Here is a tiny trained network, its code and every weight. The questions are about switching its units off for an input and a target symbol, where a switched-off unit gives its printed mean instead of its output.

import numpy as np


def w(rows, s, z=0):
    codes = np.array(rows[::2]) - 128.0
    scale = np.full(codes.shape[1], s)
    scale[-1] = z or s
    return codes * scale


def f(y):
    return y / 2 * (1 + np.tanh(0.7978845608 * (y + 0.044715 * y**3)))


def softmax(a):
    e = np.exp(a - a.max(-1, keepdims=True))
    return e / e.sum(-1, keepdims=True)


def log_softmax(a):
    a = a - a.max(-1, keepdims=True)
    return a - np.log(np.exp(a).sum(-1, keepdims=True))


def net(x, mask):
    ids = ['ΔΛΣΨαβγημξτ'.index(c) for c in x.split()]
    T = len(ids)
    res = E[ids] + P[:T]
    r = res
    for j in range(2):
        rows = slice(2 * j, 2 * j + 2)
        q, k, v = (r @ M[0][rows].T for M in (Q, K, V))
        z = softmax(np.where(np.tri(T) > 0, q @ k.T / 2**0.5, -1e9)) @ v
        o = O[0][rows]
        res = res + np.where(mask[j], z, o[:, -1]) @ o[:, :-1]
    y = f(res @ A[0][:, :-1].T + A[0][:, -1])
    res = res + np.where(mask[2:6], y, B[0][:, -1]) @ B[0][:, :-1]
    return log_softmax(res[-1] @ U[:, :-1].T + U[:, -1])


Q, K, V, O, A, B = {}, {}, {}, {}, {}, {}
E = w([
[149,165,103,172],'Δ',
[149,172,111,170],'Λ',
[136,155,118,153],'Σ',
[124,138,85,173],'Ψ',
[139,195,107,189],'α',
[136,190,107,203],'β',
[170,184,127,173],'γ',
[120,219,172,164],'η',
[174,181,111,33],'μ',
[251,58,96,120],'ξ',
[157,121,207,97],'τ',
],0.014)
P = w([
[153,171,34,254],'0',
[180,199,60,250],'1',
[196,207,73,234],'2',
[203,214,92,202],'3',
[193,206,99,190],'4',
[201,203,112,173],'5',
[197,180,104,172],'6',
[176,176,117,141],'7',
[187,177,122,133],'8',
[195,160,124,126],'9',
[187,111,110,124],'10',
[177,116,107,128],'11',
[159,131,96,160],'12',
],0.0071)
Q[0] = w([
[107,135,172,153],'h1',
[61,67,152,87],'h1',
[77,73,128,9],'h2',
[170,134,110,124],'h2',
],0.012)
K[0] = w([
[149,173,50,188],'h1',
[36,196,88,191],'h1',
[182,107,2,152],'h2',
[157,73,158,38],'h2',
],0.0097)
V[0] = w([
[187,26,188,221],'h1',
[21,217,218,176],'h1',
[129,228,74,192],'h2',
[183,47,2,133],'h2',
],0.0097)
O[0] = w([
[233,16,192,190,164],'h1',
[84,172,153,254,62],'h1',
[133,100,45,158,247],'h2',
[223,247,115,85,87],'h2',
],0.0097,0.013)
A[0] = w([
[1,105,159,196,236],'n1',
[156,209,179,69,141],'n2',
[26,124,92,193,2],'n3',
[220,118,115,97,128],'n4',
],0.01,0.0044)
B[0] = w([
[255,63,77,82,203],'n1',
[155,46,117,186,136],'n2',
[86,47,68,110,193],'n3',
[25,82,122,160,252],'n4',
],0.0097,0.013)
U = w([
[159,74,121,140,150],'Δ',
[94,118,139,163,212],'Λ',
[107,110,140,191,162],'Σ',
[254,107,203,121,254],'Ψ',
[101,77,134,91,56],'α',
[127,115,115,165,29],'β',
[130,112,112,186,28],'γ',
[124,148,74,32,145],'η',
[124,116,106,167,33],'μ',
[134,108,123,165,24],'ξ',
[128,120,113,160,56],'τ',
],0.0085,0.0084)

Each question gives the input, a string of symbols that net reads in full, and the target symbol t.
The units are the heads (2 rows each of Q, K, V and O) and the neurons (one row each of A and B). Each row of codes is followed by its name. A weight is (code - 128) times the scale printed after its matrix; where a second scale follows, it is the last column's (O, A, B and U).
mask holds one flag per unit, heads first, then neurons. A switched-off unit (its flag False) gives its mean, the last column of its rows in O or B, instead of its output. The means were averaged over made-up inputs and are rounded, as every weight is.
A unit's drop is (log p(t) with every unit on - log p(t) with that unit switched off) / (log p(t) with every unit on - log p(t) with every unit switched off).
The circuit of an input: a set's keep is (log p(t) with only the set's units on - log p(t) with every unit switched off) / (log p(t) with every unit on - log p(t) with every unit switched off). Starting from all 6 units, units are removed one at a time, each time the one whose removal leaves the highest keep (on an exact tie, the one counted first), for as long as the keep stays at least 0.8.
circuit, biggest first: the units of the circuit, biggest drop first
top k neurons: the k neurons with the biggest drops, biggest first
heads that matter: for each layer, one digit per head in row order, 1 if its drop is at least 0.15 and else 0, layers parted by /
drop of u: that unit's drop, to one decimal
input τ τ ξ η η η γ η η τ α η η, target Ψ: heads that matter : 01
input τ μ η η γ α τ α, target Ψ: circuit, biggest first : (n4 h2 n1 h1)
input Λ μ τ μ Σ μ β, target η: heads that matter : 10
input Λ Δ η γ Σ γ η τ Σ Σ, target Ψ: heads that matter : 11
input τ η Δ η γ Σ Σ Ψ τ Ψ Σ, target Ψ: circuit, biggest first : (n4 n3)
input μ η Σ, target η: circuit, biggest first : (h1 n4)
input Λ η η, target Δ: circuit, biggest first : (n1 h2 h1 n3)
input α γ Σ μ η Σ Λ μ γ, target η: top 2 neurons : (n4 n2)
input Σ γ η τ Δ, target Ψ: circuit, biggest first : (n4 h2 h1 n1)
input ξ η τ τ γ η η Λ Λ γ η, target Ψ: circuit, biggest first : (n4 n3)
input β η Σ τ β, target Ψ: top 2 neurons : (n4 n1)
input Σ γ η τ γ, target Ψ: top 3 neurons : (n4 n3 n1)
input Σ γ η τ τ, target Ψ: drop of h2 : 0.3
input Σ τ α, target Ψ: drop of n3 : 0.1
input Σ μ Σ, target η: drop of n1 : -0.1
input η Δ τ, target Ψ: drop of h1 : 0.7
